Where the symbols take the states:
* | na le ge lu si ne za
HP | RD PP BP GJ PR DL HR
ZZ | PJ HF RQ ZF NZ TG GL
TM | RJ PR TG CN PP RQ GG
RN | DR QJ LH CR JH HT GR
BD | RF QG CH BG QD DM FT
RC | ZL BQ FG PF TQ CP PM
MS | CF HQ PC JZ FT ML QD
ML | TT CM TP LF HG MS QM
JF | JJ JD CR LH QP LG RT
NS | TB CZ LG HT DH CR RM
BP | BG GZ HP RF TC GN FC
DH | LZ HS HN GG NS TJ CN
MQ | DQ CR JD QJ CG CZ LL
JT | QM ZF PQ HF FR ZJ TT
FR | DM RT LL GN JT RF JD
JJ | JF HG RR CP CM PF MN
GM | QG RF RM GZ FF RT LG
SB | PP RD PM QQ RJ DD FG
MT | LF GL DG TT ZP TL HF
DQ | MQ RR HG NJ TP DJ BZ
ZF | ZR JT FQ ZZ RT FF QP
JH | HJ DG GL TJ RN GG RQ
CM | QP ML QR BS JJ HQ ZR
RJ | TM MF MZ FD SB MJ MM
PP | SB HP GZ RM TM GR HT
TQ | QC JZ MM HQ RC BS MZ
NF | ZN FD QD MF CH HB PC
DS | JL MJ FL HB SM MF MP
DD | GR SM CL NH MJ SB DR
QC | TQ TL GG HN ZL GL TG
GJ | CH RM RF HP ZN LL CZ
TG | MZ TC TM FF GZ ZZ QC
ZR | ZF QM FM PJ MN LB CM
DR | RN NJ CP RR HJ FG DD
BQ | FC RC QT FT JZ RP BG
QQ | RM CH QG SB FD NH TB
HQ | HN MS LZ TQ PF CM LB
CZ | DJ NS JQ HR HS MQ GJ
CF | MS HN HS TL JQ TT ZJ
DJ | CZ TB FT QT PC DQ CH
TT | ML QP CG MT JD CF JT
CH | GJ QQ BD RD NF BZ DJ
HG | JD JJ DQ RP ML FT DM
RP | ZP CP NJ HG LF BQ DZ
ZP | RP LH QJ JD MT FC GN
ZN | NF CN ZJ PR GJ PQ HS
RF | BD GM GJ BP ZJ FR JQ
DG | MP JH MT CG QJ ZQ JL
HT | FG HR ZL NS GG RN PP
PJ | ZZ FL MJ ZR CL MZ BS
QJ | NJ RN ZP MQ DG HR DL
HN | HQ CF DH QC LG QP FF
JZ | TL TQ DC MS BQ LF MB
RD | HP SB BG CH MF SM QT
CG | TP TJ TT DG MQ HS PQ
MF | PR RJ MB NF RD DS DC
DL | SM GR GN LL JL HP QJ
CN | FD ZN FF TM RM FQ DH
GG | MM ZQ QC DH HT JH TM
FQ | FM PQ ZF RQ MR CN TJ
GN | DZ NZ DL FR HF BP ZP
MB | TC MZ MF QD BG FL JZ
FL | HF PJ DS QM DZ MB LF
SM | DL DD DZ BZ DS RD NJ
QD | ZJ LB NF MB BD QM MS
LG | PF JQ NS ZL HN JF GM
LL | BZ MR FR DL PQ GJ MQ
TB | NS DJ PF FG LZ RR QQ
RR | CR DQ JJ DR QR TB NH
HB | PQ FM QM DS BZ NF TP
FT | JQ PF DJ BQ MS HG BD
HS | PC DH CF ZQ CZ CG ZN
GZ | PM BP PP GM TG NZ ZL
MR | NH LL RT GR FQ RM CR
QG | GM BD QQ PM LB MN PF
PC | HS LZ MS DC DJ TP NF
GR | DD DL NZ MR RQ PP RN
FC | BQ ZL HR JQ TL ZP BP
HJ | JH MP BS QR DR MM MJ
LF | MT BS MP ML RP JZ FL
CP | LH RP DR JJ BS RC CL
RM | QQ GJ GM PP CN MR NS
PR | MF TM TC ZN HP JL ZQ
TL | JZ QC ZQ CF FC MT TC
ZQ | DC GG TL HS HR DG PR
ZJ | QD FF ZN TC RF JT CF
TJ | QR CG QP JH CR DH FQ
PF | LG FT TB RC HQ JJ QG
FF | LB ZJ CN TG GM ZF HN
HF | FL ZZ JL JT GN TC MT
ZL | RC FC HT LG QC LH GZ
BZ | LL NH DM SM HB CH DQ
CR | RR MQ JF RN TJ NS MR
CL | NZ DZ DD MN PJ PM CP
MJ | RQ DS PJ FM DD RJ HJ
MM | GG DC TQ LZ FG HJ RJ
TP | CG QR ML MP DQ PC HB
FM | FQ HB ZR MJ NH FD QR
QM | JT ZR HB FL DM QD ML
PM | GZ BG SB QG MZ CL RC
PQ | HB FQ JT JL LL ZN CG
DC | ZQ MM JZ PC QT MP MF
DZ | GN CL SM DM FL BG RP
MP | DG HJ LF TP NJ DC DS
MN | RT DM NH CL ZR QG JJ
MZ | TG MB RJ LB PM PJ TQ
LH | CP ZP RN JF GL ZL NZ
QR | TJ TP CM HJ RR LZ FM
DM | FR MN BZ DZ QM BD HG
NZ | CL GN GR RT ZZ GZ LH
JL | DS RQ HF PQ DL PR DG
NJ | QJ DR RP DQ MP QT SM
RT | MN FR MR NZ ZF GM JF
HR | QT HT FC CZ ZQ QJ HP
QP | CM TT TJ GL JF HN ZF
NH | MR BZ MN DD FM QQ RR
GL | BS MT JH QP LH QC ZZ
BS | GL LF HJ CM CP TQ PJ
BG | BP PM RD BD MB DZ BQ
QT | HR FG BQ DJ DC NJ RD
LZ | DH PC HQ MM TB QR FD
RQ | MJ JL ZZ FQ GR TM JH
FD | CN NF LB RJ QQ FM LZ
FG | HT QT RC TB MM DR SB
TC | MB TG PR ZJ BP HF TL
JQ | FT LG CZ FC CF JD RF
LB | FF QD FD MZ QG ZR HQ
JD | HG JF MQ ZP TT JQ FR

In the rows, 22 stands for zero.

The rows follow the links: the fewer symbols apart two states are, the more alike their rows tend to be.

Each row is also shifted at random along 6 hidden directions that mean nothing.

Rows with their states:
 20   24   20   21   21   20   22   22   24   21   22   19   19   20   22   19   26   19   24   24   21   19   22   20   21   21   22   22   23   26   24   24   24   22   18   23   20   24   21   24   22   19   20   19   20   24   21   23   17   27   20   21   20   19   25   23   23   19   18   23   23   22   22   22   20   21   25   22   23: RJ
 15   22   23   23   22   22   23   19   26   24   21   23   22   21   23   22   26   26   21   22   19   23   21   21   24   19   25   21   23   23   22   21   23   24   21   23   22   24   24   21   21   19   24   20   23   23   25   24   20   21   22   23   25   20   22   20   23   17   18   23   24   22   24   21   20   24   22   21   24: TJ
 17   24   17   23   20   20   22   22   24   24   20   22   24   20   21   17   23   24   17   23   21   27   26   24   26   19   22   22   21   24   19   16   21   23   23   23   20   24   26   22   23   19   17   24   24   22   23   26   21   22   23   22   26   19   21   21   21   21   23   21   25   21   22   21   25   25   17   21   23: CG
 18   26   19   21   21   22   19   23   23   26   22   19   22   19   22   23   20   20   20   23   23   26   21   24   23   21   21   18   22   24   19   17   20   23   26   25   20   21   25   24   24   18   22   22   24   21   24   24   20   23   24   19   21   20   22   19   23   20   25   22   22   22   19   22   24   23   18   22   25: JL
 21   23   16   23   19   19   25   23   21   24   20   25   22   19   25   22   21   24   20   20   18   21   22   24   25   22   26   23   21   26   20   19   21   19   25   23   20   21   23   22   27   22   23   25   21   21   24   19   21   24   23   20   18   20   19   19   21   26   23   24   26   23   20   23   25   19   21   24   20: RR
 31   25   22   25   25   19   18   21   17   23   20   20   28   23   18   19   19   20   20   20   25   23   19   27   23   22   20   23   21   22   26   24   21   21   25   22   21   25   22   23   20   25   14   28   23   21   19   27   22   22   26   21   30   21   24   24   25   23   26   17   22   19   22   23   26   21   23   20   21: RF
 10   20   26   23   23   19   26   19   24   23   22   19   22   23   23   25   25   25   24   22   21   20   18   19   23   21   25   24   22   26   21   25   24   21   19   25   23   23   22   22   20   22   25   21   22   25   24   23   21   25   21   22   27   20   20   20   27   18   16   25   25   21   25   23   18   19   23   20   22: DR
 13   21   22   23   23   23   21   21   20   22   21   24   21   23   20   21   22   22   22   20   21   20   21   23   21   23   21   21   22   18   25   23   19   22   21   20   22   22   20   23   21   25   20   21   20   22   21   21   22   19   23   21   19   23   24   24   21   23   23   19   21   21   21   22   23   23   25   21   21: QG
 21   20   26   22   24   25   18   19   20   21   24   23   26   21   23   25   18   22   21   20   23   28   20   24   23   22   20   21   21   19   20   22   21   22   25   18   25   20   23   21   18   20   22   23   25   20   21   26   24   20   24   24   27   25   20   22   24   22   25   21   19   21   24   19   23   25   16   21   23: MT
 12   24   18   25   23   21   21   21   23   23   22   21   21   21   22   23   21   20   23   19   19   22   21   22   18   26   20   21   25   21   20   20   20   23   23   24   23   19   20   21   23   23   24   23   22   22   25   19   24   20   24   17   19   20   21   22   21   22   26   22   22   22   19   24   24   20   22   20   22: NZ
 21   23   19   21   17   21   25   26   25   26   22   23   18   26   18   18   23   23   25   25   20   24   29   20   14   24   15   24   22   19   20   24   26   27   15   28   23   20   16   15   26   25   23   26   22   26   24   17   27   17   19   19   24   22   23   23   18   23   19   21   20   22   18   22   21   17   27   20   23: FR
 23   22   27   21   23   24   22   21   24   22   21   21   22   24   22   25   25   25   22   23   25   21   19   21   26   18   25   21   20   21   23   22   22   23   23   22   22   24   24   21   19   19   24   19   22   22   23   25   20   24   21   26   25   25   22   22   24   19   17   21   22   21   24   22   16   23   22   23   25: HS
 27   23   20   19   17   20   23   24   24   24   23   20   17   22   22   21   24   20   24   26   21   22   25   19   19   21   20   22   21   27   20   21   24   23   18   26   20   21   22   22   25   20   23   20   20   23   22   20   20   25   20   19   19   19   22   21   21   20   18   25   24   22   20   20   22   21   23   22   23: DS
 23   19   23   18   21   22   25   26   24   19   22   26   20   22   22   18   23   25   23   25   22   21   29   20   21   22   21   24   22   20   23   28   28   23   19   18   20   23   21   18   24   21   22   21   21   23   21   21   21   23   17   26   24   24   23   21   19   25   19   22   20   23   21   19   19   21   24   27   22: LZ
 31   24   18   22   19   23   23   24   25   21   22   20   17   23   23   22   28   22   22   25   23   19   25   18   25   21   27   21   22   24   19   16   22   25   21   25   24   22   24   25   21   17   23   18   20   23   21   20   21   24   21   25   16   20   20   23   19   19   20   26   23   23   25   23   21   23   19   21   24: ZQ
 19   20   19   20   19   23   24   22   22   22   22   21   19   20   22   21   23   22   21   24   21   24   25   21   25   19   22   21   20   24   19   16   21   22   21   23   22   22   26   23   22   20   21   19   22   22   22   22   21   23   21   23   20   20   19   22   19   20   22   25   23   23   23   19   24   25   17   21   23: MP
 19   20   25   20   23   24   22   22   22   22   24   21   24   21   23   24   20   23   21   23   24   26   22   22   24   21   23   21   21   22   18   21   23   22   25   22   21   21   25   21   22   19   24   21   24   20   24   25   22   23   22   24   26   23   20   18   23   21   23   23   21   22   22   20   20   24   17   24   24: DG
 17   23   21   23   21   20   20   19   22   22   22   26   25   20   25   21   21   22   20   21   19   27   22   26   23   22   22   24   23   24   24   23   22   20   23   19   22   23   21   20   21   22   23   25   22   21   21   25   23   19   24   22   24   21   21   24   23   22   23   22   24   21   24   19   23   23   21   23   21: CM
 31   22   21   26   22   22   24   21   24   21   19   21   16   24   21   21   27   22   25   19   19   15   21   17   20   24   24   20   24   18   24   21   21   24   18   23   24   23   19   22   20   26   22   18   19   24   23   18   23   20   20   21   15   21   23   24   18   19   19   23   22   24   23   24   21   22   26   18   21: GM
 14   21   20   25   24   22   18   18   20   17   22   22   23   20   22   19   24   20   19   19   21   22   21   23   28   22   25   22   24   22   24   15   17   21   22   17   24   25   24   27   16   22   15   19   22   22   17   27   20   21   24   24   22   21   21   26   20   20   26   22   22   21   27   22   26   30   17   19   21: TQ
 21   25   20   23   19   21   19   20   20   26   23   23   20   20   22   21   22   19   19   23   22   26   20   25   23   21   20   21   21   24   23   17   18   22   22   23   23   23   22   23   21   22   21   22   21   22   20   23   21   19   25   19   20   19   23   26   21   19   23   20   24   21   23   21   25   25   22   20   23: QM
 12   24   20   23   20   18   23   20   27   24   22   19   21   23   22   19   29   24   23   26   19   23   26   19   21   22   23   24   24   27   20   23   27   25   17   27   22   25   23   20   21   17   22   22   23   25   23   24   21   24   21   22   27   17   21   20   23   17   17   26   24   21   24   23   19   21   23   20   25: JH
 26   23   24   18   21   20   23   27   22   23   22   24   24   23   22   20   21   22   22   27   26   24   25   24   22   20   22   26   19   25   23   28   27   19   22   21   20   24   22   19   23   18   23   25   21   21   21   23   21   24   21   25   29   24   24   21   24   25   18   22   23   20   22   21   19   18   24   26   23: PC
 19   24   17   24   22   22   24   25   25   21   20   21   20   22   22   19   25   24   22   22   21   17   26   19   22   23   26   23   23   23   19   19   23   23   22   26   23   21   22   22   25   20   22   22   21   22   23   19   22   24   22   22   18   21   20   20   19   24   22   25   21   23   21   26   22   19   22   22   21: HT
 18   20   21   21   23   21   23   22   19   22   22   21   26   17   23   22   16   21   20   19   21   22   19   26   24   21   20   20   24   24   20   20   20   18   25   19   18   20   25   25   25   24   20   22   23   20   23   23   20   25   23   18   20   21   22   19   24   26   28   22   23   23   18   21   27   24   19   24   20: DD
 21   23   24   22   24   21   19   22   23   17   23   22   23   24   22   20   24   22   24   24   22   22   26   20   20   25   22   25   25   20   24   27   27   24   19   20   23   23   20   19   19   20   22   24   23   23   21   23   24   22   22   25   28   24   23   23   22   22   22   23   19   21   25   22   20   21   23   22   23: QC
 28   22   24   19   22   25   21   23   19   21   24   19   22   21   22   24   20   20   22   24   25   21   20   22   24   19   22   19   21   23   22   22   22   21   23   20   20   22   25   26   22   20   20   19   22   21   20   23   18   25   21   23   21   21   24   22   23   21   22   21   22   21   21   21   22   24   21   24   22: MF
 24   25   22   25   21   24   18   19   20   24   22   21   19   22   22   27   25   19   21   22   22   20   15   23   25   19   25   18   20   24   26   16   15   22   23   23   25   24   23   27   17   21   23   17   19   21   19   22   18   20   25   22   14   21   23   26   23   15   21   21   24   21   26   22   22   27   22   19   22: QD
 31   23   19   24   23   22   21   22   20   19   21   21   22   21   21   20   22   19   23   19   21   18   23   21   20   26   22   22   26   21   22   21   21   23   22   21   22   21   21   25   22   24   19   23   23   22   21   20   23   22   23   20   18   21   23   23   20   24   27   22   20   22   21   24   26   21   23   21   20: GZ
 25   19   19   21   22   21   24   23   21   19   20   24   24   18   22   19   18   24   20   20   19   21   26   22   23   23   22   22   24   21   17   20   22   21   24   20   20   19   24   22   25   22   19   24   25   20   24   22   23   23   21   21   22   21   19   18   19   27   28   23   22   24   20   22   26   22   17   24   21: RN
 15   21   23   21   24   22   21   22   22   19   21   19   22   20   19   16   24   23   23   22   23   22   26   21   23   20   21   19   25   18   24   21   22   26   20   20   18   23   25   24   21   21   15   20   25   22   23   26   19   24   21   23   25   21   25   22   20   21   24   21   21   21   20   21   22   27   22   22   25: TM
 35   14   23   22   24   25   25   20   21   16   22   23   21   22   23   21   20   24   22   18   19   20   25   18   22   25   21   23   23   16   20   21   21   21   20   17   23   18   21   21   20   26   20   20   22   23   22   21   25   20   19   23   21   23   18   21   18   24   25   25   20   23   22   21   24   24   19   21   19: LH
 19   23   21   22   22   24   21   26   23   23   21   25   23   25   21   24   19   23   22   21   24   22   24   23   20   23   22   23   20   18   21   24   23   23   24   24   25   21   19   18   24   22   25   25   22   20   23   19   26   18   23   23   22   26   21   22   20   25   22   20   20   22   22   25   20   18   23   23   21: JQ
 23   20   20   23   23   23   22   23   19   20   22   19   21   24   17   19   22   19   22   21   24   21   26   20   21   23   19   21   23   17   22   19   20   25   20   23   23   22   22   22   20   26   15   22   22   23   20   21   24   20   22   21   21   22   22   24   17   24   26   19   20   22   20   23   26   23   21   18   22: BP
 29   17   28   20   23   26   25   20   23   17   23   22   18   22   25   26   25   23   25   22   21   17   21   17   26   21   25   21   22   21   22   23   23   21   19   18   23   21   23   25   18   20   26   14   20   22   21   21   18   25   18   27   17   23   20   21   22   19   18   26   21   24   26   19   18   25   20   24   21: MM
 25   17   21   21   21   24   24   24   21   20   24   21   19   24   18   19   19   21   24   21   22   23   28   19   17   24   16   21   23   16   19   20   22   26   18   22   23   18   21   19   23   27   19   21   23   23   23   19   25   19   19   21   21   23   21   23   15   24   24   22   17   23   19   21   25   23   21   20   22: GN
 31   24   24   23   21   22   20   21   23   20   22   25   20   23   27   26   24   22   24   22   20   20   19   22   23   24   26   24   22   24   25   25   22   19   22   20   24   24   19   22   20   20   28   20   20   21   20   21   22   21   23   24   18   23   23   25   23   21   18   23   22   23   27   22   19   20   24   24   19: HQ
 12   25   20   20   20   21   21   22   24   22   22   23   22   19   26   23   21   21   22   24   20   24   23   24   23   21   24   23   23   27   19   21   23   20   24   22   21   20   24   22   25   17   26   23   22   21   23   21   22   24   23   20   20   20   21   20   22   23   23   25   23   23   21   21   23   21   20   25   21: HJ
 14   24   19   25   21   21   22   22   24   25   23   20   20   25   23   25   24   22   23   23   22   21   21   19   19   24   23   23   21   24   18   19   21   23   21   29   27   20   19   20   21   22   26   22   21   23   23   19   26   20   24   21   21   21   17   22   23   19   19   24   22   22   24   26   20   18   21   18   23: ZP
 16   24   18   21   19   22   23   27   21   23   22   18   18   23   20   21   21   20   22   24   24   18   23   21   22   22   22   20   20   24   19   18   21   23   23   26   21   20   22   24   26   22   21   21   20   21   22   18   20   23   21   20   16   21   22   20   20   24   23   23   22   23   19   24   23   20   22   23   22: RD

Start, symbols taken left to right, then the state you end at.
Answer with the state's name.
 23   20   21   19   21   24   22   23   21   20   21   23   19   20   20   18   23   23   21   22   20   21   25   21   24   19   21   19   23   20   24   20   21   23   20   17   18   22   23   24   23   22   18   18   22   21   21   22   18   23   19   23   18   21   25   23   17   23   23   21   22   23   19   18   23   27   22   24   22
si ne na le le le => LL
 11   20   23   22   24   23   25   24   22   20   20   24   23   21   22   22   20   25   21   19   23   20   21   23   25   20   25   22   21   21   22   23   21   20   25   20   21   22   23   22   23   22   24   21   22   19   23   21   21   23   21   24   19   24   21   20   21   25   22   21   22   23   22   23   21   21   22   24   20
na lu ge si lu za na => LB
 23   21   30   19   23   25   20   20   21   23   25   25   24   24   25   30   18   23   22   23   23   28   16   24   21   22   21   22   19   20   23   27   22   18   24   20   25   21   20   19   19   21   29   22   22   20   21   23   23   19   21   25   26   26   21   22   27   21   19   22   21   22   26   18   17   22   22   23   22
si lu za lu le za lu => CP
 25   22   25   20   21   21   19   19   21   22   25   20   21   23   22   25   22   19   24   24   23   24   19   22   19   23   17   22   20   24   24   25   22   21   19   23   23   22   21   22   19   22   22   21   21   24   20   24   21   22   22   21   27   21   22   25   25   17   20   22   21   21   23   19   21   23   24   19   23
ge ge na ne le => TG
 13   18   25   27   24   24   24   17   21   18   22   20   19   24   22   25   27   22   23   19   21   17   17   17   25   22   26   22   22   20   24   20   19   22   19   20   26   24   22   25   16   25   21   17   20   24   19   21   21   21   22   25   20   21   19   25   22   18   20   24   21   21   27   23   21   24   22   17   21
le le ne ne => RC
 29   21   24   19   20   22   23   23   24   19   25   25   19   24   26   24   22   21   26   25   19   23   26   19   17   26   20   26   24   23   22   29   28   21   18   20   25   20   17   17   23   21   28   21   20   24   21   18   24   21   18   23   22   23   21   22   21   23   18   26   20   23   23   18   20   18   24   24   20
le za lu za => ML
 19   24   23   21   20   22   20   23   21   22   24   20   19   24   21   23   25   18   24   26   23   22   23   21   18   23   19   21   20   22   24   23   23   24   18   24   23   22   20   21   20   21   22   21   20   24   19   21   22   21   21   22   21   21   24   25   21   20   20   22   20   21   22   21   21   22   24   21   24
le ne ge ge lu le na => JT
 18   22   22   26   23   18   22   19   19   23   21   18   23   25   16   18   25   19   20   21   25   21   20   22   23   19   20   23   20   24   27   22   20   23   18   25   22   28   21   23   16   26   13   23   21   25   18   26   21   21   24   23   28   21   24   26   24   18   19   19   24   19   25   24   24   23   25   16   23
na za le za => GM
 23   20   17   20   19   17   26   24   21   23   22   21   21   22   19   16   23   22   21   24   22   22   27   20   23   21   21   25   21   28   19   21   25   21   19   25   21   22   23   21   24   23   17   24   22   25   21   22   23   25   21   21   26   19   18   20   20   24   20   24   24   21   21   22   25   19   21   22   22
ge ge si si na ge => ZP
 28   19   20   23   24   20   21   22   17   19   23   21   25   23   20   18   21   19   20   20   24   21   23   22   23   23   22   26   20   23   23   22   22   20   22   20   24   24   22   23   18   24   15   25   22   23   17   23   23   23   24   23   27   22   20   24   22   25   24   21   21   19   26   23   26   21   20   20   20
si ne si za si => FL
 21   21   21   20   21   25   24   27   23   22   22   19   18   24   19   23   21   22   24   23   24   17   25   18   21   22   21   19   21   18   18   18   22   25   22   24   21   19   22   23   26   23   22   18   21   21   25   17   22   22   19   21   15   23   22   20   16   24   23   22   19   24   18   24   21   21   21   23   23
si lu za le ne => TJ
 20   20   25   20   26   24   20   23   15   19   24   21   26   22   18   22   16   18   20   20   26   23   20   25   22   23   18   22   20   19   23   24   20   21   25   18   22   21   21   23   20   26   18   23   23   20   18   24   24   21   23   22   25   25   23   23   23   26   28   18   18   21   21   21   25   23   21   22   20
si le si na ge ge => GZ
 25   13   28   19   26   27   27   22   21   17   22   19   22   24   18   23   22   26   22   20   26   18   23   17   26   20   23   21   20   15   21   22   22   24   21   19   23   21   25   23   19   24   18   18   23   21   22   23   22   23   18   28   25   26   19   21   19   22   21   23   19   23   24   21   20   26   19   21   23
ge lu na na ge za => GJ
 41   17   26   23   25   23   24   19   20   20   22   23   22   22   22   23   19   24   22   17   19   21   19   20   21   24   21   21   23   18   24   24   21   21   19   18   22   20   20   22   19   27   22   20   22   23   22   21   23   20   20   21   21   23   22   23   21   22   24   21   21   23   21   21   22   24   24   21   21
za na lu za lu na => RT
 27   22   24   16   18   24   24   28   23   23   23   23   18   23   20   21   21   22   23   26   24   22   26   21   19   20   19   20   20   21   23   25   25   24   20   22   20   21   21   20   26   21   25   20   20   21   23   18   20   22   17   23   20   25   24   22   20   23   18   21   21   23   19   19   19   20   25   26   23
ne si ne na ne ne => GJ
 21   25   24   17   17   21   23   26   25   27   24   23   18   24   24   26   20   22   25   27   21   24   23   23   16   22   18   22   20   24   21   28   27   22   21   26   20   19   19   17   28   19   31   23   20   22   26   18   22   22   20   21   21   23   24   20   24   22   15   22   21   23   17   19   16   16   27   27   22
na ne si ge ge => GJ
